Below are the code and all the weights of a small trained network. Each question names an input and a target symbol and asks about switching units off, where a switched-off unit gives its printed mean instead of its output.

import numpy as np


def w(rows, s, z=0):
    codes = np.array(rows[::2]) - 128.0
    scale = np.full(codes.shape[1], s)
    scale[-1] = z or s
    return codes * scale


def norm(h):
    return h / np.sqrt((h * h).mean(-1, keepdims=True) + 1e-5)


def softmax(a):
    e = np.exp(a - a.max(-1, keepdims=True))
    return e / e.sum(-1, keepdims=True)


def log_softmax(a):
    a = a - a.max(-1, keepdims=True)
    return a - np.log(np.exp(a).sum(-1, keepdims=True))


def net(x, mask):
    ids = ['ΘΛΞΣΩαβγδεζημτφ'.index(c) for c in x.split()]
    T = len(ids)
    res = E[ids] + P[:T]
    u = 0
    for l in range(2):
        r = norm(res)
        for j in range(3):
            rows = slice(3 * j, 3 * j + 3)
            q, k, v = (r @ M[l][rows].T for M in (Q, K, V))
            z = softmax(np.where(np.tri(T) > 0, q @ k.T / 3**0.5, -1e9)) @ v
            o = O[l][rows]
            res = res + np.where(mask[u + j], z, o[:, -1]) @ o[:, :-1]
        u += 3
    return log_softmax(norm(res)[-1] @ U[:, :-1].T + U[:, -1])


Q, K, V, O = {}, {}, {}, {}
E = w([
[113,85,126,112,157,133,188,115,118,137,102,83],'Θ',
[88,142,131,74,155,116,210,98,121,102,220,210],'Λ',
[112,104,116,126,178,123,177,99,112,133,90,87],'Ξ',
[182,209,136,79,78,126,85,47,182,188,117,136],'Σ',
[125,100,108,148,155,127,195,104,124,135,120,84],'Ω',
[112,115,95,149,152,127,198,119,127,136,98,96],'α',
[173,167,153,91,60,121,107,107,163,209,111,62],'β',
[106,167,182,24,193,85,199,48,163,136,185,144],'γ',
[52,122,141,95,123,53,189,142,125,225,200,148],'δ',
[131,199,105,147,119,102,135,48,96,174,69,252],'ε',
[131,126,114,151,154,114,179,110,129,130,100,101],'ζ',
[120,117,119,107,142,127,197,130,113,127,76,93],'η',
[101,138,228,91,155,83,154,201,237,110,134,184],'μ',
[181,117,119,92,80,185,62,113,211,118,36,214],'τ',
[133,94,197,173,98,163,55,98,70,143,136,173],'φ',
],0.026)
P = w([
[153,120,160,156,79,143,254,127,136,179,118,158],'0',
[108,104,167,150,72,122,218,101,143,143,109,134],'1',
[144,96,158,150,85,94,188,100,130,127,122,122],'2',
[176,110,141,137,112,98,157,121,113,141,131,126],'3',
[143,164,148,147,145,159,132,137,96,162,139,115],'4',
[107,162,132,127,103,112,100,140,94,130,147,89],'5',
[64,126,96,101,81,115,82,135,101,155,129,103],'6',
[130,97,110,67,131,91,66,150,85,150,130,137],'7',
],0.024)
Q[0] = w([
[144,141,173,142,95,130,135,165,180,99,133,134],'L0H0',
[92,160,158,76,156,66,166,177,178,157,203,182],'L0H0',
[115,92,120,122,124,126,136,86,156,149,72,145],'L0H0',
[128,159,124,151,213,190,153,191,116,88,135,77],'L0H1',
[210,69,133,173,113,174,91,135,117,159,87,174],'L0H1',
[91,79,70,144,239,110,207,166,148,106,65,96],'L0H1',
[121,37,57,167,75,176,61,146,137,62,32,102],'L0H2',
[88,52,100,77,110,84,191,43,227,172,68,218],'L0H2',
[7,235,88,57,85,95,117,107,139,101,203,90],'L0H2',
],0.016)
K[0] = w([
[128,130,126,139,85,147,104,116,115,114,131,181],'L0H0',
[112,108,119,105,165,133,13,161,122,105,147,135],'L0H0',
[132,156,136,116,116,154,177,121,105,169,110,113],'L0H0',
[73,120,172,139,110,175,188,87,170,50,117,113],'L0H1',
[147,137,167,132,96,243,106,95,119,154,107,161],'L0H1',
[162,130,145,115,207,195,200,146,155,64,137,118],'L0H1',
[219,104,138,222,174,163,111,96,143,177,184,134],'L0H2',
[174,181,90,93,226,166,121,215,102,168,128,128],'L0H2',
[183,83,95,90,115,2,117,129,118,85,120,133],'L0H2',
],0.02)
V[0] = w([
[94,143,169,155,139,76,151,142,95,133,194,127],'L0H0',
[115,122,102,128,191,98,142,163,252,132,138,89],'L0H0',
[101,131,15,84,117,136,140,63,116,160,165,130],'L0H0',
[176,125,192,148,96,164,141,140,181,112,153,105],'L0H1',
[50,65,116,133,228,145,189,189,133,75,184,153],'L0H1',
[152,127,55,117,158,126,134,133,176,68,132,60],'L0H1',
[148,102,213,107,50,148,95,118,104,189,179,94],'L0H2',
[97,46,213,140,174,149,123,100,54,119,151,154],'L0H2',
[101,70,114,59,104,157,142,189,145,116,137,48],'L0H2',
],0.017)
O[0] = w([
[136,114,210,107,115,159,120,131,65,85,113,103,176],'L0H0',
[36,98,135,93,207,132,131,139,112,158,12,184,113],'L0H0',
[130,189,89,150,154,170,100,18,73,94,109,88,123],'L0H0',
[185,102,92,85,99,173,141,128,85,147,139,138,170],'L0H1',
[58,123,52,82,108,139,248,156,172,94,116,100,73],'L0H1',
[165,113,113,120,227,163,157,135,134,91,140,116,7],'L0H1',
[87,77,195,116,146,152,62,117,176,138,160,203,212],'L0H2',
[104,86,99,223,167,151,58,75,163,171,143,107,179],'L0H2',
[119,42,98,66,101,26,110,99,117,112,128,143,101],'L0H2',
],0.016,0.014)
Q[1] = w([
[168,95,188,188,115,90,202,109,156,134,71,119],'L1H0',
[191,130,94,70,118,118,101,172,139,153,82,67],'L1H0',
[132,205,159,111,121,109,166,144,139,125,152,188],'L1H0',
[214,115,146,131,163,167,157,102,197,150,26,113],'L1H1',
[78,145,112,119,168,160,119,183,108,162,164,4],'L1H1',
[107,108,105,162,78,97,138,152,138,197,43,100],'L1H1',
[103,123,173,53,140,178,81,104,160,162,161,142],'L1H2',
[119,48,75,96,139,151,119,218,128,65,151,189],'L1H2',
[91,53,124,101,177,46,133,108,121,130,160,45],'L1H2',
],0.015)
K[1] = w([
[171,97,109,164,102,116,208,84,147,185,90,167],'L1H0',
[175,85,102,65,92,188,88,97,156,138,116,71],'L1H0',
[168,126,166,141,108,167,132,119,150,78,79,199],'L1H0',
[171,108,96,197,147,244,195,124,133,93,79,215],'L1H1',
[96,143,110,57,202,176,77,166,153,145,138,15],'L1H1',
[88,99,42,170,54,121,131,164,89,100,91,175],'L1H1',
[116,97,165,93,123,108,72,81,151,113,163,181],'L1H2',
[120,9,97,118,104,182,109,202,116,75,116,182],'L1H2',
[57,107,104,67,189,79,113,157,161,62,168,38],'L1H2',
],0.014)
V[1] = w([
[41,142,172,128,142,109,198,158,92,174,249,101],'L1H0',
[164,95,93,84,115,226,106,189,207,76,134,125],'L1H0',
[102,117,108,43,200,139,149,115,132,133,161,63],'L1H0',
[169,124,141,56,125,106,152,110,110,81,198,188],'L1H1',
[202,186,162,103,173,76,114,82,207,186,98,82],'L1H1',
[68,149,164,158,207,85,170,57,176,93,161,169],'L1H1',
[127,206,126,76,192,106,137,161,113,101,133,88],'L1H2',
[84,82,127,160,135,199,159,192,144,37,175,182],'L1H2',
[154,92,117,145,57,233,164,173,73,181,98,71],'L1H2',
],0.013)
O[1] = w([
[232,250,146,108,99,59,8,253,159,93,98,190,196],'L1H0',
[35,179,141,134,100,129,175,23,120,123,94,172,78],'L1H0',
[141,178,149,143,120,161,225,142,224,95,158,215,97],'L1H0',
[83,193,34,96,206,178,158,109,132,96,212,99,106],'L1H1',
[30,125,174,40,166,41,134,173,221,53,32,119,85],'L1H1',
[218,126,109,1,200,134,155,28,139,170,70,99,102],'L1H1',
[102,158,173,141,60,92,128,140,58,71,136,180,11],'L1H2',
[71,82,23,149,172,146,121,225,75,113,20,180,63],'L1H2',
[76,110,170,95,211,85,57,67,153,49,141,130,184],'L1H2',
],0.011,0.012)
U = w([
[193,162,142,140,25,145,97,114,121,168,115,190,88],'Θ',
[63,130,153,141,224,141,75,88,134,141,141,107,255],'Λ',
[50,117,156,196,214,103,79,160,110,55,164,120,144],'Ξ',
[73,86,131,102,180,134,139,127,61,151,130,10,148],'Σ',
[146,127,47,89,166,187,57,174,129,85,93,106,132],'Ω',
[145,89,129,162,163,153,154,89,117,50,147,200,113],'α',
[96,139,88,144,74,167,102,128,180,77,47,97,98],'β',
[159,77,171,168,142,81,172,141,180,94,92,85,35],'γ',
[79,87,153,98,159,116,155,192,114,121,113,180,175],'δ',
[138,156,131,172,177,186,171,187,130,121,121,57,149],'ε',
[117,94,52,137,170,74,175,105,146,209,169,150,137],'ζ',
[126,152,54,138,62,177,137,130,79,122,142,201,87],'η',
[122,172,163,42,128,177,157,114,194,108,126,121,82],'μ',
[144,137,139,105,107,46,213,111,22,93,126,147,120],'τ',
[136,125,128,145,126,72,174,206,152,125,230,97,67],'φ',
],0.014,0.0058)

Each question gives the input, a string of symbols that net reads in full, and the target symbol t.
The units are the heads (3 rows each of Q, K, V and O). Each row of codes is followed by its name. A weight is (code - 128) times the scale printed after its matrix; where a second scale follows, it is the last column's (O and U).
mask holds one flag per head, layer by layer. A switched-off head (its flag False) gives its mean, the last column of its rows in O, instead of its output. The means were averaged over made-up inputs and are rounded, as every weight is.
A unit's drop is (log p(t) with every unit on - log p(t) with that unit switched off) / (log p(t) with every unit on - log p(t) with every unit switched off).
The circuit of an input: a set's keep is (log p(t) with only the set's units on - log p(t) with every unit switched off) / (log p(t) with every unit on - log p(t) with every unit switched off). Starting from all 6 units, units are removed one at a time, each time the one whose removal leaves the highest keep (on an exact tie, the one counted first), for as long as the keep stays at least 0.8.
units of the circuit, in order: the units of the circuit, biggest drop first
unit that matters most: the unit with the biggest drop
heads that matter: for each layer, one digit per head in row order, 1 if its drop is at least 0.15 and else 0, layers parted by /
input η μ Ξ τ Ω Θ Θ ζ, target α: unit that matters most -> L0H1
input Σ Λ Θ Θ, target μ: units of the circuit, in order -> (L0H2; L0H1)
input γ η Θ Λ Σ Ω Θ α, target μ: heads that matter -> 001 / 000
input Ξ η τ Θ η Ω Θ, target ζ: units of the circuit, in order -> (L0H2; L0H1; L1H0)
input Ω ζ δ Ξ Σ Ξ, target Ω: units of the circuit, in order -> (L0H1; L1H0)
input Θ Λ β ε Λ, target Σ: heads that matter -> 010 / 100
input ζ η α, target Ξ: units of the circuit, in order -> (L1H2; L0H2; L1H1)
input Θ γ Ξ Λ, target μ: heads that matter -> 010 / 110
input φ η α ε α α, target τ: units of the circuit, in order -> (L0H2; L1H2; L0H1)
input ζ τ Λ Ω, target Ξ: units of the circuit, in order -> (L1H2; L0H2; L1H1)
input τ μ δ ε τ δ, target ζ: heads that matter -> 100 / 000
input τ η Λ τ, target Λ: heads that matter -> 001 / 110
input η ε δ, target τ: heads that matter -> 111 / 000
input Ξ φ Θ, target γ: units of the circuit, in order -> (L0H2; L0H1; L1H0; L1H2)
input μ μ τ μ, target ζ: heads that matter -> 100 / 000
input γ φ η Λ, target φ: units of the circuit, in order -> (L0H0)
input Θ Σ ε φ φ Θ, target ε: heads that matter -> 001 / 000
input μ Ω β Σ Σ, target Λ: heads that matter -> 010 / 110
input Ξ ε β β Σ Θ, target δ: heads that matter -> 001 / 000
input γ Ξ η φ α, target γ: unit that matters most -> L0H2
input Θ ε Ξ η, target ζ: heads that matter -> 011 / 000
input Ξ Ξ η η γ Θ Ξ, target φ: units of the circuit, in order -> (L0H2; L1H0; L0H1)
input γ φ γ ζ δ Ξ, target Θ: heads that matter -> 011 / 110
input ζ Ξ Ξ, target Ξ: heads that matter -> 011 / 011
input ε Θ η μ Ξ, target ζ: units of the circuit, in order -> (L0H2; L0H1)
